Here is a tiny trained network, its code and every weight. The questions are about switching its units off for an input and a target symbol, where a switched-off unit gives its printed mean instead of its output.

import numpy as np


def w(rows, s, z=0):
    codes = np.array(rows[::2]) - 128.0
    scale = np.full(codes.shape[1], s)
    scale[-1] = z or s
    return codes * scale


def f(y):
    return y / 2 * (1 + np.tanh(0.7978845608 * (y + 0.044715 * y**3)))


def softmax(a):
    e = np.exp(a - a.max(-1, keepdims=True))
    return e / e.sum(-1, keepdims=True)


def log_softmax(a):
    a = a - a.max(-1, keepdims=True)
    return a - np.log(np.exp(a).sum(-1, keepdims=True))


def net(x, mask):
    ids = ['βδζηλπ'.index(c) for c in x.split()]
    T = len(ids)
    res = E[ids] + P[:T]
    u = 0
    for l in range(2):
        q, k, v = (res @ M[l].T for M in (Q, K, V))
        z = softmax(np.where(np.tri(T) > 0, q @ k.T / 2**0.5, -1e9)) @ v
        res = res + np.where(mask[u], z, O[l][:, -1]) @ O[l][:, :-1]
        u += 1
        y = f(res @ A[l][:, :-1].T + A[l][:, -1])
        res = res + np.where(mask[u : u + 8], y, B[l][:, -1]) @ B[l][:, :-1]
        u += 8
    return log_softmax(res[-1] @ U[:, :-1].T + U[:, -1])


Q, K, V, O, A, B = {}, {}, {}, {}, {}, {}
E = w([
[132,124,131,197,112],'β',
[200,129,167,105,116],'δ',
[144,110,152,125,115],'ζ',
[108,56,128,76,103],'η',
[76,65,178,161,151],'λ',
[99,110,50,182,2],'π',
],0.019)
P = w([
[92,45,148,191,76],'0',
[159,49,58,103,86],'1',
[134,38,43,129,94],'2',
[62,16,35,152,141],'3',
[163,172,135,255,225],'4',
[119,156,112,215,164],'5',
[180,214,132,197,133],'6',
[166,202,139,126,44],'7',
],0.0081)
Q[0] = w([
[71,217,135,70,167],'0.h1',
[137,96,177,123,3],'0.h1',
],0.0063)
K[0] = w([
[198,187,153,33,204],'0.h1',
[104,254,188,226,68],'0.h1',
],0.0059)
V[0] = w([
[120,78,174,251,123],'0.h1',
[182,74,153,73,157],'0.h1',
],0.012)
O[0] = w([
[170,95,132,131,125,248],'0.h1',
[135,123,163,109,7,120],'0.h1',
],0.016)
A[0] = w([
[132,166,50,21,219,172],'0.n1',
[70,172,199,21,74,70],'0.n2',
[154,164,99,131,140,4],'0.n3',
[153,106,3,38,96,159],'0.n4',
[189,91,108,44,107,147],'0.n5',
[59,93,222,108,105,103],'0.n6',
[164,105,247,88,223,179],'0.n7',
[227,59,150,31,92,213],'0.n8',
],0.0079,0.0029)
B[0] = w([
[125,245,128,200,93,129],'0.n1',
[109,161,45,254,68,131],'0.n2',
[121,188,67,99,159,120],'0.n3',
[204,63,63,145,153,156],'0.n4',
[98,167,74,208,84,175],'0.n5',
[175,121,91,138,148,150],'0.n6',
[149,86,133,55,126,182],'0.n7',
[121,164,183,175,168,246],'0.n8',
],0.0097,0.014)
Q[1] = w([
[139,192,188,45,193],'1.h1',
[2,195,161,42,171],'1.h1',
],0.0079)
K[1] = w([
[93,186,40,81,171],'1.h1',
[189,254,31,192,206],'1.h1',
],0.0084)
V[1] = w([
[71,216,253,159,121],'1.h1',
[226,102,49,211,58],'1.h1',
],0.0073)
O[1] = w([
[148,27,52,2,4,77],'1.h1',
[33,150,29,36,175,255],'1.h1',
],0.0085,0.0097)
A[1] = w([
[150,95,177,137,137,69],'1.n1',
[160,38,134,95,190,169],'1.n2',
[160,162,162,153,66,48],'1.n3',
[240,2,193,176,76,216],'1.n4',
[70,186,94,79,27,34],'1.n5',
[155,51,154,145,161,181],'1.n6',
[97,105,73,76,150,195],'1.n7',
[159,229,127,231,252,1],'1.n8',
],0.0085,0.0045)
B[1] = w([
[42,176,32,80,46,154],'1.n1',
[178,250,71,112,118,216],'1.n2',
[233,101,11,49,77,126],'1.n3',
[1,55,217,133,73,248],'1.n4',
[210,227,16,135,120,141],'1.n5',
[196,82,24,162,173,221],'1.n6',
[88,179,215,219,86,161],'1.n7',
[94,93,147,35,119,228],'1.n8',
],0.0062,0.016)
U = w([
[253,100,17,124,217,136],'β',
[134,83,13,25,88,90],'δ',
[119,6,71,91,99,176],'ζ',
[91,213,99,219,147,126],'η',
[184,122,112,221,158,174],'λ',
[97,96,38,58,160,3],'π',
],0.0051,0.0048)

Each question gives the input, a string of symbols that net reads in full, and the target symbol t.
The units are the heads (2 rows each of Q, K, V and O) and the neurons (one row each of A and B). Each row of codes is followed by its name. A weight is (code - 128) times the scale printed after its matrix; where a second scale follows, it is the last column's (O, A, B and U).
mask holds one flag per unit, layer by layer, with each layer's heads first. A switched-off unit (its flag False) gives its mean, the last column of its rows in O or B, instead of its output. The means were averaged over made-up inputs and are rounded, as every weight is.
A unit's drop is (log p(t) with every unit on - log p(t) with that unit switched off) / (log p(t) with every unit on - log p(t) with every unit switched off).
The circuit of an input: a set's keep is (log p(t) with only the set's units on - log p(t) with every unit switched off) / (log p(t) with every unit on - log p(t) with every unit switched off). Starting from the 12 units with the biggest drops (on a tie, the unit counted first), units are removed one at a time, each time the one whose removal leaves the highest keep (on an exact tie, the one counted first), for as long as the keep stays at least 0.8.
circuit, biggest first: the units of the circuit, biggest drop first
most important unit: the unit with the biggest drop
top k neurons: the k neurons with the biggest drops, biggest first
top k neurons in layer l: the k neurons of layer l with the biggest drops, biggest first
input β η β λ ζ, target ζ: most important unit : 1.n8
input ζ β η λ π η, target β: circuit, biggest first : (0.h1, 1.n4)
input ζ δ λ η β π π, target β: top 3 neurons : (1.n4, 0.n4, 0.n5)
input η ζ ζ β, target η: top 2 neurons in layer 1 : (1.n7, 1.n8)
input δ β ζ, target δ: circuit, biggest first : (1.h1, 0.h1)
input δ η η β, target δ: circuit, biggest first : (1.h1, 0.h1, 0.n8, 0.n4)
input η δ π, target η: top 3 neurons in layer 1 : (1.n7, 1.n6, 1.n8)
input π δ π, target π: circuit, biggest first : (1.n8, 1.h1, 0.h1)
input π ζ η, target π: circuit, biggest first : (1.n8, 1.h1, 0.n1, 0.h1)
input β η π, target β: top 2 neurons : (0.n4, 1.n4)
input π η η δ, target π: top 2 neurons : (1.n8, 0.n8)
input π λ η, target β: top 2 neurons : (0.n4, 0.n8)
input β π η λ, target β: top 2 neurons : (1.n6, 0.n8)
input δ δ δ ζ ζ β, target δ: top 3 neurons in layer 0 : (0.n8, 0.n4, 0.n7)
input β ζ λ λ η λ π β, target β: top 2 neurons in layer 1 : (1.n4, 1.n7)
input η δ β ζ, target η: circuit, biggest first : (1.h1, 0.n4)
input λ π ζ, target β: most important unit : 0.h1
input η δ β, target η: top 3 neurons in layer 0 : (0.n6, 0.n2, 0.n4)
input η λ λ ζ ζ δ λ, target ζ: circuit, biggest first : (1.h1, 0.n8, 0.h1)
input π η β η, target π: circuit, biggest first : (1.n8, 1.h1, 0.n4)
